In the rows, 128 means zero.
Rows lie near named flat spaces through zero. A row that begins with a name and a colon came from that space; any other row is followed by the name of its block's space that it lies nearest.
pr_zc: |  77 |  76 | 123 |  84 |  59 | 134 | 129 | 110 | 128 |  82 |  72 | 135 | 209 | 128 | 123 | 117 | 137 | 126 | 129 |  90 | 133 | 169 | 134 |  54 | 177 |  94 | 146 |
nt_tr: | 110 | 145 | 146 | 168 |  72 | 110 | 163 | 157 | 111 |  86 | 118 | 121 | 121 |  75 |  73 |  70 | 175 |  92 |  90 |  63 |  26 | 117 | 109 | 183 |  84 | 117 | 136 |
pr_zc: | 122 | 148 | 140 | 136 | 129 | 156 | 136 | 140 | 151 | 131 | 164 |  70 | 152 | 152 | 180 | 184 | 151 |  97 | 168 | 125 | 148 | 157 | 103 | 117 | 160 | 130 | 121 |
pr_zc: |  84 | 126 | 161 | 109 | 111 | 147 | 127 | 100 | 170 |  94 | 149 | 150 | 203 | 186 | 122 | 139 | 145 | 172 | 129 | 118 | 156 | 129 | 127 |  38 | 172 | 113 | 118 |
gd_hj: |  82 | 160 | 168 | 143 | 129 | 156 | 191 | 138 | 122 |  80 | 139 | 140 | 193 | 178 | 107 | 139 | 125 | 130 | 133 | 150 |  99 | 131 | 129 |  64 | 135 |  89 | 122 |
dn_nr: | 125 |  78 | 111 |  97 |  98 | 128 | 139 | 126 | 136 | 141 | 106 | 164 | 207 | 152 | 117 | 115 |  97 |  97 | 218 | 121 | 185 | 141 |  76 |  86 | 171 | 112 | 166 |
nt_tr: | 145 | 103 | 100 | 112 | 154 | 126 | 133 | 129 | 106 | 160 | 101 | 141 | 116 | 104 | 146 | 146 |  72 | 119 | 137 | 150 | 132 | 123 | 153 | 125 |  96 | 131 | 135 |
pr_zc: |  93 |  80 | 137 |  90 | 123 | 112 | 145 |  89 | 145 | 123 | 144 | 153 | 210 | 164 | 100 | 108 |  96 | 152 | 161 | 133 | 108 | 127 | 143 |  59 | 137 | 115 | 125 |
gd_hj: | 145 | 121 | 111 | 131 | 118 | 142 | 133 | 153 | 128 | 150 | 117 | 110 | 134 | 111 | 161 | 156 | 122 |  78 | 174 | 112 | 156 | 142 |  92 | 143 | 135 | 131 | 148 |
gd_hj: | 102 | 141 | 168 | 133 | 167 |  87 | 155 |  84 | 129 | 107 | 201 | 142 | 145 | 189 |  52 |  63 | 125 | 188 | 112 | 181 |  45 | 104 | 166 | 122 | 111 | 123 |  90 |
nt_tr: | 128 | 125 | 125 | 121 | 118 | 140 | 112 | 128 | 142 | 131 | 125 | 114 | 131 | 125 | 156 | 152 | 140 | 125 | 131 | 113 | 154 | 139 | 122 | 118 | 145 | 133 | 129 |
dn_nr: | 101 |  80 | 120 |  94 |  96 | 150 | 143 | 126 | 142 | 126 |  86 | 167 | 211 | 123 | 141 | 153 |  90 | 118 | 159 |  92 | 156 | 128 | 121 |  42 | 132 | 109 | 153 |
gd_hj: | 149 | 160 | 130 | 161 | 139 | 164 | 144 | 171 | 142 | 153 | 136 | 122 | 115 | 106 | 170 | 186 | 123 |  88 | 147 | 102 | 151 | 108 |  93 | 139 |  96 | 140 | 137 |
pr_zc: | 110 | 129 | 132 | 123 | 114 | 146 | 133 | 131 | 131 | 112 | 118 | 109 | 149 | 130 | 151 | 154 | 138 | 120 | 125 | 118 | 131 | 148 | 132 | 102 | 144 | 118 | 127 |
dn_nr: | 140 | 199 | 169 | 187 | 157 |  99 | 147 | 134 | 123 | 110 | 205 | 112 |  71 | 156 |  64 |  67 | 178 | 144 | 101 | 157 |  57 | 100 | 114 | 213 | 106 | 139 |  99 |
nt_tr: | 145 | 130 | 115 | 129 | 137 | 129 | 126 | 137 | 106 | 130 |  86 | 188 | 108 | 125 | 103 | 107 | 101 | 142 | 117 | 149 | 166 | 107 | 125 | 126 | 122 | 120 | 146 |
nt_tr: | 121 | 136 | 141 | 121 | 139 | 136 | 118 | 113 | 152 | 128 | 162 | 112 | 147 | 169 | 144 | 146 | 141 | 144 | 146 | 144 | 156 | 138 | 122 | 105 | 163 | 131 | 116 |
pr_zc: | 118 | 145 | 141 | 128 | 183 | 153 | 173 | 130 | 120 | 138 | 156 | 121 | 160 | 177 | 153 | 178 |  80 | 127 | 165 | 193 | 130 | 132 | 146 |  81 | 122 | 113 | 115 |
nt_tr: | 126 | 125 | 137 | 127 | 162 | 125 | 164 | 123 | 128 | 145 | 162 | 143 | 166 | 167 | 114 | 130 |  86 | 124 | 180 | 167 | 119 | 116 | 122 | 105 | 117 | 122 | 126 |
dn_nr: | 122 |  95 | 122 | 116 | 121 | 100 | 139 | 114 | 127 | 141 | 148 | 104 | 149 | 117 | 116 | 105 | 119 | 109 | 156 | 119 |  76 | 137 | 131 | 145 | 113 | 133 | 126 |
gd_hj: | 118 | 192 | 160 | 169 | 141 | 148 | 128 | 140 | 138 | 102 | 159 |  86 |  76 | 114 | 149 | 161 | 178 | 148 |  48 | 113 |  80 | 118 | 158 | 150 |  97 | 138 |  92 |
gd_hj: | 150 | 118 | 122 | 121 | 157 |  78 |  83 |  88 | 133 | 151 | 165 | 126 |  66 | 120 |  97 |  78 | 135 | 180 |  87 | 144 |  93 | 105 | 167 | 182 | 104 | 161 | 101 |
dn_nr: |  98 | 114 | 139 | 113 | 106 | 139 | 139 | 120 | 142 | 109 | 127 | 124 | 181 | 143 | 134 | 141 | 132 | 128 | 139 | 111 | 125 | 142 | 128 |  80 | 147 | 114 | 129 |
dn_nr: | 132 | 150 | 140 | 152 | 132 | 138 | 154 | 150 | 130 | 130 | 143 | 132 | 135 | 134 | 122 | 133 | 129 | 106 | 149 | 124 | 123 | 116 | 100 | 137 | 116 | 126 | 134 |
dn_nr: |  92 | 124 | 149 | 117 | 110 | 134 | 131 | 109 | 142 |  93 | 120 | 159 | 166 | 144 | 106 | 119 | 135 | 169 |  93 | 112 | 118 | 118 | 149 |  69 | 133 | 113 | 121 |
pr_zc: | 112 | 140 | 145 | 131 | 126 | 148 | 130 | 128 | 157 | 125 | 163 |  85 | 152 | 143 | 166 | 172 | 151 | 120 | 139 | 111 | 126 | 142 | 123 | 107 | 142 | 133 | 114 |
pr_zc: | 131 | 111 | 110 | 120 |  91 | 128 | 121 | 141 | 117 | 123 |  97 | 105 | 134 | 108 | 140 | 123 | 146 |  89 | 150 | 107 | 144 | 161 | 102 | 147 | 159 | 121 | 148 |
gd_hj: | 171 | 108 |  72 | 113 | 115 | 125 |  71 | 142 | 102 | 159 |  75 |  64 |  46 |  59 | 197 | 156 | 144 |  88 | 113 | 117 | 166 | 175 | 137 | 201 | 146 | 149 | 139 |
gd_hj: | 154 |  98 | 102 | 113 | 114 | 106 |  85 | 119 | 138 | 158 | 122 | 118 | 101 |  97 | 138 | 114 | 136 | 121 | 137 | 102 | 149 | 131 | 116 | 167 | 134 | 152 | 136 |
nt_tr: |  86 | 185 | 185 | 162 | 120 | 145 | 165 | 132 | 147 |  73 | 185 |  94 | 161 | 179 | 110 | 129 | 186 | 137 | 113 | 128 |  79 | 137 | 118 | 110 | 148 | 110 | 102 |
dn_nr: | 138 |  95 | 112 | 102 | 129 |  79 |  95 |  90 | 119 | 137 | 140 | 117 | 107 | 136 |  96 |  67 | 134 | 150 | 132 | 153 | 114 | 144 | 143 | 167 | 152 | 139 | 121 |
nt_tr: | 116 | 141 | 139 | 137 | 163 | 126 | 168 | 127 | 104 | 123 | 145 | 116 | 128 | 137 | 121 | 135 | 100 | 131 | 118 | 168 |  69 | 126 | 166 | 123 |  92 | 117 | 110 |
pr_zc: | 141 | 106 | 111 | 120 | 138 | 103 | 134 | 123 | 104 | 141 | 110 | 161 | 119 | 120 |  93 |  88 |  95 | 130 | 137 | 149 | 118 | 115 | 134 | 145 | 110 | 126 | 139 |
gd_hj: | 109 | 124 | 156 | 132 | 133 | 106 | 163 | 111 | 145 | 124 | 189 | 135 | 185 | 176 |  79 |  89 | 125 | 130 | 179 | 140 |  85 | 117 | 105 | 117 | 130 | 122 | 121 |
dn_nr: | 129 |  80 | 103 |  98 | 110 | 132 | 130 | 129 | 130 | 149 |  95 | 150 | 175 | 119 | 142 | 139 |  90 | 102 | 181 | 114 | 166 | 136 | 108 |  94 | 139 | 121 | 156 |
nt_tr: | 145 |  93 |  97 | 111 | 123 | 139 | 125 | 142 | 127 | 164 |  93 | 137 | 137 |  90 | 165 | 162 |  88 |  94 | 160 | 106 | 158 | 127 | 118 | 118 | 109 | 135 | 151 |
| 125 | 167 | 131 | 147 | 128 | 170 | 135 | 160 | 118 | 112 | 110 |  82 | 105 | 114 | 185 | 191 | 151 | 102 | 104 | 126 | 141 | 155 | 133 | 128 | 136 | 120 | 123 |  pr_zc
| 143 | 114 | 114 | 125 | 142 | 112 | 138 | 130 | 112 | 150 | 130 | 127 | 123 | 122 | 120 | 114 | 102 | 110 | 156 | 147 | 117 | 128 | 125 | 151 | 115 | 130 | 134 |  pr_zc
| 108 | 167 | 159 | 144 | 127 | 140 | 130 | 124 | 138 |  90 | 145 | 130 | 128 | 160 | 114 | 125 | 165 | 160 |  91 | 135 | 126 | 126 | 133 | 110 | 148 | 119 | 112 |  dn_nr
| 153 | 113 | 101 | 118 | 148 | 122 | 127 | 134 | 103 | 156 | 109 | 126 | 108 | 119 | 141 | 133 |  95 | 109 | 154 | 160 | 148 | 138 | 130 | 149 | 127 | 130 | 138 |  gd_hj
| 164 | 107 |  96 | 120 | 118 | 123 |  80 | 133 | 138 | 165 | 105 | 128 |  84 |  81 | 158 | 139 | 130 | 117 | 125 |  93 | 170 | 121 | 116 | 164 | 121 | 156 | 141 |  gd_hj
| 123 | 136 | 142 | 133 | 127 | 128 | 134 | 125 | 142 | 122 | 151 | 136 | 150 | 158 | 113 | 118 | 138 | 132 | 150 | 132 | 139 | 124 | 106 | 118 | 146 | 126 | 128 |  nt_tr
| 139 | 131 | 118 | 139 | 126 | 153 | 169 | 168 | 119 | 148 | 127 | 102 | 161 | 130 | 163 | 168 | 108 |  52 | 210 | 131 | 149 | 150 |  77 | 133 | 137 | 117 | 153 |  gd_hj
| 148 | 118 | 103 | 127 | 125 | 124 | 138 | 147 |  97 | 142 | 102 | 115 | 117 | 115 | 134 | 122 | 113 |  84 | 166 | 147 | 142 | 151 | 107 | 162 | 140 | 121 | 149 |  pr_zc
|  98 | 158 | 159 | 136 | 116 | 158 | 134 | 128 | 144 |  84 | 117 | 167 | 154 | 157 | 116 | 139 | 146 | 168 |  87 | 119 | 151 | 113 | 132 |  65 | 143 | 110 | 124 |  dn_nr
| 162 | 155 | 126 | 154 | 158 | 127 | 127 | 147 | 134 | 163 | 172 |  91 |  88 | 127 | 152 | 147 | 135 |  99 | 159 | 141 | 132 | 124 | 102 | 186 | 117 | 151 | 122 |  pr_zc
| 162 |  88 |  83 | 104 | 107 | 107 |  68 | 121 | 118 | 154 |  71 | 146 |  75 |  71 | 136 | 106 | 125 | 132 | 104 | 102 | 170 | 128 | 133 | 167 | 130 | 148 | 147 |  nt_tr
|  82 | 138 | 161 | 121 |  99 | 150 | 110 | 106 | 167 |  81 | 128 | 141 | 159 | 137 | 131 | 146 | 167 | 185 |  58 |  82 | 123 | 118 | 158 |  57 | 137 | 122 | 108 |  pr_zc
| 142 | 129 | 113 | 127 | 128 | 150 | 113 | 143 | 128 | 139 |  87 | 160 | 110 | 103 | 151 | 156 | 111 | 131 | 109 | 113 | 174 | 112 | 129 | 113 | 115 | 132 | 141 |  gd_hj
| 113 | 144 | 133 | 140 | 124 | 145 | 147 | 144 | 114 | 110 | 114 | 101 | 119 | 102 | 150 | 157 | 134 | 115 |  93 | 117 |  89 | 138 | 153 | 125 | 104 | 119 | 119 |  nt_tr
| 170 |  96 |  82 | 104 | 133 | 116 |  60 | 118 | 123 | 167 |  73 | 164 |  59 |  75 | 147 | 126 | 107 | 155 |  88 | 116 | 188 | 110 | 151 | 153 | 115 | 156 | 140 |  gd_hj
| 139 | 154 | 135 | 142 | 124 | 146 | 120 | 144 | 144 | 129 | 148 | 105 | 128 | 154 | 151 | 149 | 158 | 108 | 161 | 130 | 177 | 144 |  85 | 139 | 171 | 131 | 133 |  pr_zc
|  98 | 105 | 121 | 105 | 114 | 168 | 129 | 129 | 137 | 120 |  75 | 136 | 156 |  83 | 184 | 201 |  99 | 139 |  78 |  83 | 126 | 125 | 179 |  47 |  92 | 120 | 126 |  dn_nr
| 122 | 140 | 144 | 136 | 105 | 129 |  98 | 121 | 160 | 114 | 142 | 129 | 118 | 123 | 125 | 122 | 173 | 152 |  94 |  86 | 135 | 116 | 120 | 130 | 137 | 142 | 119 |  pr_zc

Rows lie near named flat spaces through zero. A row that begins with a name and a colon came from that space; any other row is followed by the name of its block's space that it lies nearest.
tg-fc: | 125 | 114 | 142 | 135 |  65 | 149 | 112 | 131 | 139 |  92 | 181 | 150 |  98 | 161 | 145 | 133 | 168 |  69 | 159 | 101 | 165 | 119 | 105 | 151 | 175 | 104 | 101 |
dp-sn: | 129 | 108 | 161 | 113 |  90 | 171 | 106 |  88 | 163 | 133 | 131 | 141 | 148 | 104 | 151 |  83 | 163 | 108 | 127 | 122 | 165 | 119 | 113 | 115 | 151 | 121 | 135 |
dr-ng: |  80 | 151 | 123 |  96 | 135 |  83 | 124 | 155 | 137 |  87 | 148 | 104 | 117 | 150 | 121 | 167 |  89 | 119 | 165 | 143 | 116 | 139 | 129 | 133 | 115 | 127 | 150 |
dr-ng: |  98 | 170 | 148 | 107 | 137 |  87 | 121 | 153 | 172 |  73 | 150 | 108 | 124 | 148 | 125 | 137 | 101 |  86 | 154 | 127 | 134 | 136 | 132 | 125 | 138 | 113 | 150 |
bf-dc: | 117 | 103 | 150 | 149 | 127 | 109 | 125 |  97 | 148 | 117 | 141 | 122 | 127 | 113 |  82 | 130 | 151 | 138 | 111 | 131 | 153 | 162 | 131 | 166 | 103 | 134 | 144 |
bf-dc: | 166 | 147 | 127 | 104 | 135 | 135 | 153 | 175 | 104 | 144 | 136 | 122 | 162 | 151 | 174 |  80 | 141 | 144 | 130 | 115 | 135 |  73 | 140 |  54 | 186 | 143 | 112 |
tg-fc: | 133 | 132 | 134 | 104 |  85 | 119 | 100 | 116 | 142 | 131 | 133 | 114 |  91 | 138 | 107 | 160 | 104 | 146 | 159 | 142 | 131 | 112 | 136 | 111 | 125 | 103 | 145 |
tg-fc: |  99 |  98 | 121 | 119 | 115 | 130 | 145 | 110 | 105 | 144 | 124 | 122 | 145 | 120 | 171 | 139 | 156 | 100 | 151 | 100 | 146 | 117 | 128 | 113 | 175 | 127 | 112 |
tg-fc: |  56 | 174 | 137 | 122 | 169 |  33 | 170 | 169 | 121 | 145 | 146 |  87 | 129 | 161 | 136 | 139 |  95 | 154 | 155 | 148 |  73 | 130 | 144 |  69 | 150 | 133 | 153 |
bf-dc: |  98 |  63 | 150 | 118 | 107 | 113 | 117 |  98 | 114 | 134 | 163 | 161 | 125 | 123 | 104 | 133 | 141 | 170 | 129 | 159 | 167 | 152 | 104 | 137 | 105 | 138 | 139 |
dr-ng: | 143 | 145 | 113 | 192 | 123 | 122 | 149 | 114 | 131 | 163 | 107 |  95 | 125 | 122 |  91 | 134 | 143 | 162 | 106 | 126 |  74 | 137 | 156 | 145 | 122 | 124 | 147 |
tg-fc: | 159 | 123 | 108 | 132 | 129 | 141 | 143 | 147 | 114 | 119 | 128 | 148 | 191 | 137 | 161 |  92 | 132 | 147 | 103 | 132 | 129 |  85 | 142 | 107 | 170 | 156 | 130 |
dp-sn: |  47 | 129 | 148 | 106 | 151 |  90 | 149 | 132 | 140 | 106 | 158 |  95 | 167 | 130 | 149 |  99 | 165 | 108 | 131 | 120 | 134 | 136 | 129 | 135 | 143 | 174 | 127 |
dp-sn: |  10 | 130 | 156 |  65 | 111 |  52 | 114 | 150 | 126 | 106 | 209 | 115 |  96 | 180 | 132 | 137 | 123 | 150 | 170 | 170 | 119 | 118 | 109 | 118 | 121 | 170 | 119 |
tg-fc: | 138 | 186 | 124 | 182 | 158 | 107 | 159 | 184 | 155 |  81 | 156 | 133 | 185 | 166 | 141 |  69 | 137 | 114 |  84 | 129 |  86 | 109 | 145 | 140 | 170 | 158 | 134 |
dr-ng: | 134 | 121 | 116 | 110 | 128 | 124 | 133 | 132 | 130 | 104 | 119 | 127 | 167 | 123 | 149 | 137 | 112 | 115 | 140 | 121 | 150 | 116 | 139 | 112 | 157 | 123 | 149 |
bf-dc: | 131 |  98 | 137 | 111 | 169 | 129 | 132 | 120 |  82 | 170 | 118 | 141 |  90 | 116 | 128 | 126 | 150 | 134 | 112 | 114 | 154 | 136 | 116 | 126 |  98 | 149 |  66 |
dp-sn: |  87 | 125 | 154 | 130 | 147 | 122 | 143 | 129 | 117 | 164 | 153 | 111 | 121 | 126 | 111 |  84 | 171 | 170 | 109 | 144 | 107 | 151 | 112 | 129 |  90 | 168 | 117 |
dr-ng: | 145 | 214 | 111 | 139 | 208 |  99 | 173 | 208 | 126 | 114 | 108 |  61 | 123 | 141 | 107 | 132 | 101 | 117 | 132 | 106 |  74 | 156 | 149 | 118 |  99 | 125 | 140 |
bf-dc: | 110 |  59 | 154 | 126 | 102 | 112 | 104 |  96 | 138 |  91 | 173 | 198 | 151 | 130 | 115 | 122 | 127 | 146 | 112 | 166 | 189 | 141 | 103 | 151 | 128 | 137 | 144 |
tg-fc: |  94 |  81 | 133 | 107 |  51 | 118 |  84 |  71 | 130 | 139 | 150 | 135 |  84 | 134 | 110 | 173 | 134 | 149 | 155 | 147 | 148 | 108 | 128 | 147 | 129 | 125 | 121 |
dp-sn: | 102 | 119 | 158 | 124 | 156 |  47 | 158 | 155 | 104 | 155 | 162 | 109 |  98 | 146 |  67 | 154 | 100 | 210 | 153 | 168 | 128 | 179 | 121 |  80 |  90 | 111 | 174 |
dp-sn: |  88 | 111 | 144 |  81 |  96 | 124 |  92 | 125 | 147 |  87 | 164 | 147 | 111 | 137 | 121 | 150 | 101 | 123 | 164 | 159 | 154 | 145 |  97 | 139 | 101 | 118 | 151 |
tg-fc: | 102 |  77 | 143 | 119 |  42 | 174 |  79 |  37 | 168 | 121 | 123 | 137 | 113 |  94 | 140 | 150 | 167 |  72 | 152 | 106 | 175 | 125 | 118 | 172 | 150 | 103 | 125 |
bf-dc: |  95 | 139 | 145 | 149 | 123 | 113 | 125 | 110 | 136 | 156 | 143 |  92 |  85 | 132 |  89 | 120 | 169 | 147 | 114 | 128 |  98 | 140 | 134 | 162 |  95 | 153 | 106 |
bf-dc: | 152 | 158 | 140 | 164 | 143 |  96 | 153 | 128 | 158 | 119 | 114 |  94 | 143 | 129 | 123 | 123 | 143 |  91 | 121 |  88 | 137 | 121 | 166 | 115 | 181 | 107 | 136 |
dr-ng: | 167 | 142 | 141 | 185 | 150 | 135 | 143 | 110 | 131 | 183 | 100 | 121 | 107 | 111 |  97 | 102 | 152 | 150 |  86 | 119 | 102 | 140 | 141 | 126 | 114 | 120 | 115 |
dp-sn: |  96 | 147 | 119 | 108 | 141 | 131 | 126 | 122 | 118 | 160 | 108 |  94 | 108 | 119 | 138 | 128 | 137 | 130 | 130 | 123 |  92 | 118 | 134 | 130 | 106 | 153 | 102 |
bf-dc: | 133 | 147 | 154 | 191 | 134 |  99 | 147 | 112 | 164 | 121 | 136 | 104 | 121 | 131 | 102 | 111 | 176 |  91 | 102 |  91 | 133 | 139 | 153 | 157 | 161 | 121 | 116 |
dp-sn: | 157 | 126 | 141 | 131 | 101 | 177 | 106 | 106 | 184 |  83 | 118 | 129 | 161 |  96 | 114 | 114 | 131 |  94 | 129 | 121 | 162 | 155 | 119 | 156 | 118 | 101 | 177 |
bf-dc: | 120 | 130 | 142 | 195 | 125 | 105 | 157 | 107 | 129 | 161 | 129 | 158 | 130 | 145 | 178 | 104 | 168 |  76 | 108 |  92 | 119 |  98 | 139 | 107 | 227 | 110 |  82 |
dp-sn: | 158 |  98 | 132 | 138 | 103 | 150 | 119 | 124 | 133 | 100 | 146 | 165 | 142 | 129 | 124 | 126 | 133 | 121 | 125 | 129 | 167 | 135 | 114 | 142 | 139 | 113 | 139 |
bf-dc: | 115 | 102 | 127 |  98 | 137 | 136 | 114 | 124 |  92 | 156 | 135 | 184 | 128 | 139 | 174 |  98 | 126 | 147 | 105 | 151 | 132 |  84 | 111 | 104 | 137 | 167 |  73 |
bf-dc: |  95 | 151 | 120 | 172 |  65 | 152 | 144 | 134 | 136 | 157 | 157 | 114 | 145 | 152 | 152 |  97 | 163 | 150 | 140 | 142 |  52 | 111 | 121 | 117 | 169 | 128 | 153 |
dr-ng: |  41 | 119 | 183 | 126 | 127 |  81 | 106 | 118 | 156 | 116 | 190 | 184 |  95 | 153 | 120 | 109 | 113 | 132 | 128 | 185 | 123 | 163 |  79 | 134 | 103 | 129 | 131 |
dr-ng: | 183 | 122 |  97 | 139 | 100 | 169 | 114 | 123 | 121 | 123 | 107 | 148 | 142 | 128 | 142 | 132 | 123 | 125 | 115 | 119 | 129 |  90 | 141 | 138 | 149 | 125 | 118 |
dr-ng: | 122 | 104 | 114 |  95 | 124 | 155 | 124 | 134 |  92 | 132 | 131 | 133 | 118 | 127 | 152 | 136 | 145 | 116 | 143 | 113 | 147 | 121 | 112 | 135 | 121 | 144 |  92 |
tg-fc: |  98 |  78 | 113 | 137 | 100 | 117 | 129 | 107 |  77 | 169 | 146 | 146 |  97 | 139 | 120 | 160 | 144 | 173 | 135 | 145 | 117 | 127 | 118 | 140 | 118 | 143 | 104 |
dr-ng: | 106 | 120 | 184 |  97 |  97 | 102 |  97 |  98 | 183 | 116 | 159 | 126 | 129 | 122 |  94 | 105 | 120 | 161 | 137 | 167 | 163 | 138 | 123 | 103 | 114 | 119 | 179 |
bf-dc: | 148 | 173 | 110 | 141 | 129 | 157 | 112 | 151 | 157 |  82 | 120 | 131 | 122 | 137 | 132 | 131 | 109 |  78 | 123 | 118 | 103 | 128 | 126 | 169 | 118 | 118 | 123 |
dr-ng: | 141 | 107 |  99 | 110 | 107 | 164 | 130 | 135 | 100 | 126 | 125 | 124 | 153 | 124 | 146 | 132 | 140 | 141 | 137 | 122 | 134 | 112 | 127 | 132 | 132 | 144 | 128 |
tg-fc: |  62 | 109 | 132 | 126 | 124 |  79 | 127 | 101 | 119 | 127 | 146 | 103 |  89 | 138 | 119 | 168 | 158 | 100 | 143 | 106 | 137 | 132 | 139 | 168 | 134 | 147 |  88 |
tg-fc: | 139 | 117 | 125 | 146 |  50 | 180 |  93 |  61 | 166 | 140 | 100 | 111 | 102 |  99 | 121 | 158 | 148 |  93 | 150 | 105 | 130 | 126 | 134 | 159 | 140 |  84 | 143 |
dr-ng: | 133 |  90 | 147 | 102 | 103 | 123 |  91 |  93 | 133 | 145 | 134 | 171 | 120 | 121 | 105 | 128 |  94 | 192 | 119 | 183 | 150 | 119 | 118 | 106 | 100 | 127 | 151 |
dp-sn: | 133 | 113 |  75 | 109 | 115 | 105 | 116 | 147 |  55 | 143 | 126 | 171 |  76 | 177 | 173 | 195 |  87 | 122 | 147 | 125 | 113 |  57 | 138 | 117 | 167 | 134 |  47 |
dp-sn: | 127 | 153 | 160 | 144 | 101 | 154 |  97 | 133 | 166 | 125 | 167 | 172 | 111 | 150 | 122 |  68 | 132 | 145 | 100 | 171 |  99 | 120 |  97 | 134 | 110 | 135 | 126 |
tg-fc: | 133 | 152 | 118 | 134 | 162 |  80 | 133 | 160 | 104 | 124 | 139 |  98 |  68 | 156 |  77 | 165 | 119 | 146 | 122 | 123 | 111 | 135 | 148 | 157 |  86 | 146 |  92 |
dp-sn: | 117 | 102 | 165 | 110 | 117 |  88 | 144 | 116 | 126 | 157 | 146 |  99 | 122 | 121 |  98 | 134 | 139 | 173 | 158 | 135 | 165 | 150 | 132 |  75 | 134 | 107 | 168 |
| 137 | 168 | 160 | 117 | 158 | 105 | 126 | 160 | 164 | 107 | 141 | 128 | 137 | 136 | 106 |  95 |  93 | 148 | 120 | 159 | 124 | 144 | 123 |  97 | 105 | 120 | 167 |  dr-ng
| 100 |  96 | 153 | 153 | 126 |  93 | 120 |  91 | 132 | 132 | 146 | 164 | 100 | 134 | 122 | 136 | 145 | 108 | 113 | 126 | 153 | 134 | 123 | 149 | 144 | 126 |  95 |  bf-dc
| 108 | 142 | 156 | 139 | 173 | 108 | 148 | 138 | 124 | 171 | 129 | 113 | 112 | 116 |  88 | 104 | 124 | 184 | 114 | 159 |  96 | 179 | 112 | 108 |  66 | 132 | 152 |  dp-sn
| 111 | 179 | 154 | 124 | 184 | 108 | 136 | 171 | 134 | 123 | 143 | 118 |  79 | 146 | 118 | 111 | 125 |  98 | 127 | 121 | 110 | 158 | 108 | 129 |  92 | 128 |  96 |  dr-ng
| 116 |  72 | 119 | 138 |  72 | 159 | 116 |  86 | 123 | 130 | 143 | 175 | 180 | 123 | 166 | 103 | 160 | 140 | 111 | 141 | 144 |  93 | 121 | 138 | 175 | 152 | 127 |  tg-fc
| 171 | 120 | 147 |  75 | 107 | 144 | 101 | 118 | 168 |  79 | 122 | 141 | 171 | 116 | 156 | 111 | 111 |  91 | 142 | 114 | 208 |  92 | 139 |  92 | 176 | 109 | 150 |  dr-ng
| 117 | 141 | 106 | 152 | 164 |  81 | 146 | 174 |  95 | 109 | 151 | 171 | 124 | 175 | 145 | 139 |  95 | 129 | 111 | 145 |  98 | 112 | 127 | 131 | 146 | 145 |  96 |  dp-sn
| 103 | 130 | 158 | 110 | 113 |  89 | 120 | 134 | 126 | 154 | 161 | 143 |  92 | 156 | 122 | 125 | 109 | 168 | 145 | 164 | 122 | 117 | 117 |  79 | 132 | 118 | 131 |  dp-sn
| 130 | 158 | 109 | 135 | 120 | 141 | 128 | 162 | 125 | 115 | 142 | 112 | 119 | 148 | 115 | 128 | 124 | 142 | 131 | 138 |  86 | 129 | 125 | 150 | 104 | 140 | 132 |  dr-ng
| 175 | 165 |  93 |  99 | 139 | 181 | 143 | 185 | 108 | 122 | 102 |  98 | 147 | 124 | 149 | 128 | 106 | 127 | 156 | 114 | 107 | 126 | 124 |  98 | 117 | 113 | 149 |  bf-dc
| 129 | 110 | 115 | 118 |  96 | 137 | 104 | 136 | 129 |  76 | 157 | 167 | 129 | 151 | 139 | 147 | 116 | 103 | 138 | 134 | 152 | 114 | 115 | 160 | 141 | 128 | 119 |  dp-sn
| 161 | 140 | 117 | 158 | 138 | 168 | 135 | 117 | 125 | 159 |  96 | 128 | 138 | 111 | 143 |  95 | 155 | 120 |  93 | 108 | 106 | 112 | 137 | 135 | 134 | 139 | 101 |  dp-sn
| 172 | 117 | 118 | 134 | 151 | 212 | 143 | 106 | 109 | 174 |  55 | 109 | 110 |  61 | 140 | 146 | 146 |  76 | 148 |  73 | 143 | 185 | 104 | 127 |  96 |  71 | 125 |  tg-fc
| 150 | 164 | 106 |  93 | 144 | 131 | 135 | 165 | 108 | 138 | 103 | 122 | 130 | 143 | 179 | 134 |  91 | 112 | 150 | 116 | 112 |  82 | 140 |  69 | 165 | 117 | 110 |  bf-dc
| 114 |  92 | 121 | 162 | 106 | 158 | 144 | 101 | 121 | 151 | 124 | 142 | 169 | 103 | 133 | 116 | 150 | 153 | 121 | 141 | 113 | 156 | 111 | 136 | 129 | 124 | 166 |  bf-dc
| 111 |  89 | 172 |  95 |  66 | 150 |  76 |  76 | 156 | 129 | 162 | 154 |  91 | 125 | 123 | 112 | 161 | 120 | 137 | 138 | 182 | 115 | 105 | 138 | 125 | 128 | 106 |  dr-ng
| 189 | 144 | 114 | 149 | 114 | 173 | 123 | 107 | 127 | 179 |  79 |  97 | 104 | 103 | 107 | 129 | 139 | 147 | 117 | 109 | 105 | 117 | 149 | 122 | 112 | 110 | 124 |  dp-sn
| 119 | 106 | 138 | 156 | 153 | 102 | 162 |  91 | 110 | 188 |  97 | 116 | 142 | 103 | 142 | 120 | 157 | 135 | 111 | 105 | 131 | 126 | 149 |  96 | 164 | 127 | 116 |  bf-dc
